Below are the code and all the weights of a small trained network. Each question names an input and a target symbol and asks about switching units off, where a switched-off unit gives its printed mean instead of its output.

import numpy as np


def w(rows, s, z=0):
    codes = np.array(rows[::2]) - 128.0
    scale = np.full(codes.shape[1], s)
    scale[-1] = z or s
    return codes * scale


def f(y):
    return np.maximum(y, 0)


def softmax(a):
    e = np.exp(a - a.max(-1, keepdims=True))
    return e / e.sum(-1, keepdims=True)


def log_softmax(a):
    a = a - a.max(-1, keepdims=True)
    return a - np.log(np.exp(a).sum(-1, keepdims=True))


def net(x, mask):
    ids = ['ΞΠΦβγεηθτψ'.index(c) for c in x.split()]
    T = len(ids)
    res = E[ids] + P[:T]
    q, k, v = (res @ M[0].T for M in (Q, K, V))
    z = softmax(np.where(np.tri(T) > 0, q @ k.T / 2**0.5, -1e9)) @ v
    res = res + np.where(mask[0], z, O[0][:, -1]) @ O[0][:, :-1]
    y = f(res @ A[0][:, :-1].T + A[0][:, -1])
    res = res + np.where(mask[1:13], y, B[0][:, -1]) @ B[0][:, :-1]
    return log_softmax(res[-1] @ U[:, :-1].T + U[:, -1])


Q, K, V, O, A, B = {}, {}, {}, {}, {}, {}
E = w([
[53,140,157],'Ξ',
[144,51,239],'Π',
[85,145,107],'Φ',
[103,135,129],'β',
[89,146,112],'γ',
[3,81,146],'ε',
[5,82,159],'η',
[149,66,57],'θ',
[129,147,62],'τ',
[195,41,138],'ψ',
],0.016)
P = w([
[248,174,120],'0',
[43,201,163],'1',
[131,112,41],'2',
[96,124,152],'3',
[45,190,172],'4',
[136,94,25],'5',
[96,121,153],'6',
[57,174,176],'7',
[142,93,25],'8',
[97,122,155],'9',
[61,168,178],'10',
[140,92,26],'11',
[95,121,152],'12',
[73,160,170],'13',
],0.011)
Q[0] = w([
[173,251,181],'h1',
[229,148,185],'h1',
],0.02)
K[0] = w([
[6,149,157],'h1',
[47,33,81],'h1',
],0.022)
V[0] = w([
[162,254,212],'h1',
[81,88,171],'h1',
],0.0092)
O[0] = w([
[228,201,255,240],'h1',
[149,43,168,8],'h1',
],0.0054,0.0013)
A[0] = w([
[210,183,42,27],'n1',
[86,132,219,79],'n2',
[110,118,146,175],'n3',
[68,224,135,60],'n4',
[166,207,37,120],'n5',
[191,245,156,163],'n6',
[246,169,30,99],'n7',
[159,152,129,58],'n8',
[93,159,161,2],'n9',
[85,150,57,153],'n10',
[200,161,139,32],'n11',
[149,39,175,49],'n12',
],0.011,0.0088)
B[0] = w([
[23,60,207,150],'n1',
[200,108,51,240],'n2',
[151,117,175,239],'n3',
[32,176,123,210],'n4',
[75,58,130,194],'n5',
[134,51,64,228],'n6',
[141,254,109,185],'n7',
[125,158,74,129],'n8',
[202,251,153,137],'n9',
[156,170,170,253],'n10',
[163,236,117,134],'n11',
[111,193,109,159],'n12',
],0.027,0.0054)
U = w([
[161,50,58,85],'Ξ',
[215,136,71,84],'Π',
[96,128,55,101],'Φ',
[130,180,11,60],'β',
[74,86,80,83],'γ',
[145,114,179,248],'ε',
[149,106,186,254],'η',
[106,236,130,102],'θ',
[46,173,91,129],'τ',
[139,254,98,142],'ψ',
],0.0069,0.0041)

Each question gives the input, a string of symbols that net reads in full, and the target symbol t.
The units are the heads (2 rows each of Q, K, V and O) and the neurons (one row each of A and B). Each row of codes is followed by its name. A weight is (code - 128) times the scale printed after its matrix; where a second scale follows, it is the last column's (O, A, B and U).
mask holds one flag per unit, heads first, then neurons. A switched-off unit (its flag False) gives its mean, the last column of its rows in O or B, instead of its output. The means were averaged over made-up inputs and are rounded, as every weight is.
A unit's drop is (log p(t) with every unit on - log p(t) with that unit switched off) / (log p(t) with every unit on - log p(t) with every unit switched off).
The circuit of an input: a set's keep is (log p(t) with only the set's units on - log p(t) with every unit switched off) / (log p(t) with every unit on - log p(t) with every unit switched off). Starting from the 12 units with the biggest drops (on a tie, the unit counted first), units are removed one at a time, each time the one whose removal leaves the highest keep (on an exact tie, the one counted first), for as long as the keep stays at least 0.8.
circuit, biggest first: the units of the circuit, biggest drop first
most important unit: the unit with the biggest drop
k most important neurons: the k neurons with the biggest drops, biggest first
drop when u is switched off: that unit's drop, to one decimal
input θ Π θ, target θ: 2 most important neurons : (n7 n10)
input τ Π γ Π ε, target θ: circuit, biggest first : (n6 n9)
input τ Φ Φ ε γ Φ Φ Ξ β τ γ θ β ε, target ψ: most important unit : h1
input τ θ γ, target τ: 3 most important neurons : (n5 n2 n7)
input τ γ Φ, target τ: circuit, biggest first : (h1 n5 n2 n7)
input ε Ξ θ, target θ: 2 most important neurons : (n10 n7)
input τ Φ Ξ θ γ Φ τ, target τ: circuit, biggest first : (h1 n2 n5)
input Φ Ξ ψ Φ Ξ Φ ε β ψ β Ξ τ, target τ: circuit, biggest first : (n5 n1 n7)
input Φ θ Φ ε Φ Π ε Ξ Π Ξ Φ γ ε η, target ψ: circuit, biggest first : (h1 n9 n5)
input Φ θ ψ θ η, target ψ: 2 most important neurons : (n9 n2)
input γ Φ η Ξ Ξ, target β: circuit, biggest first : (n2 h1 n4 n6)
input Ξ γ γ Φ Φ θ β Φ Π θ ε ψ, target ψ: 3 most important neurons : (n7 n10 n6)
input Ξ ε ψ β, target Ξ: drop when n5 is switched off : -0.1
input τ Ξ Ξ β Φ Ξ ψ Ξ β Π τ γ, target τ: most important unit : n5
input τ γ Φ Π Ξ η τ γ Φ, target τ: drop when n1 is switched off : 0.3
input Π Ξ γ ε η ε, target η: drop when n5 is switched off : 0.0
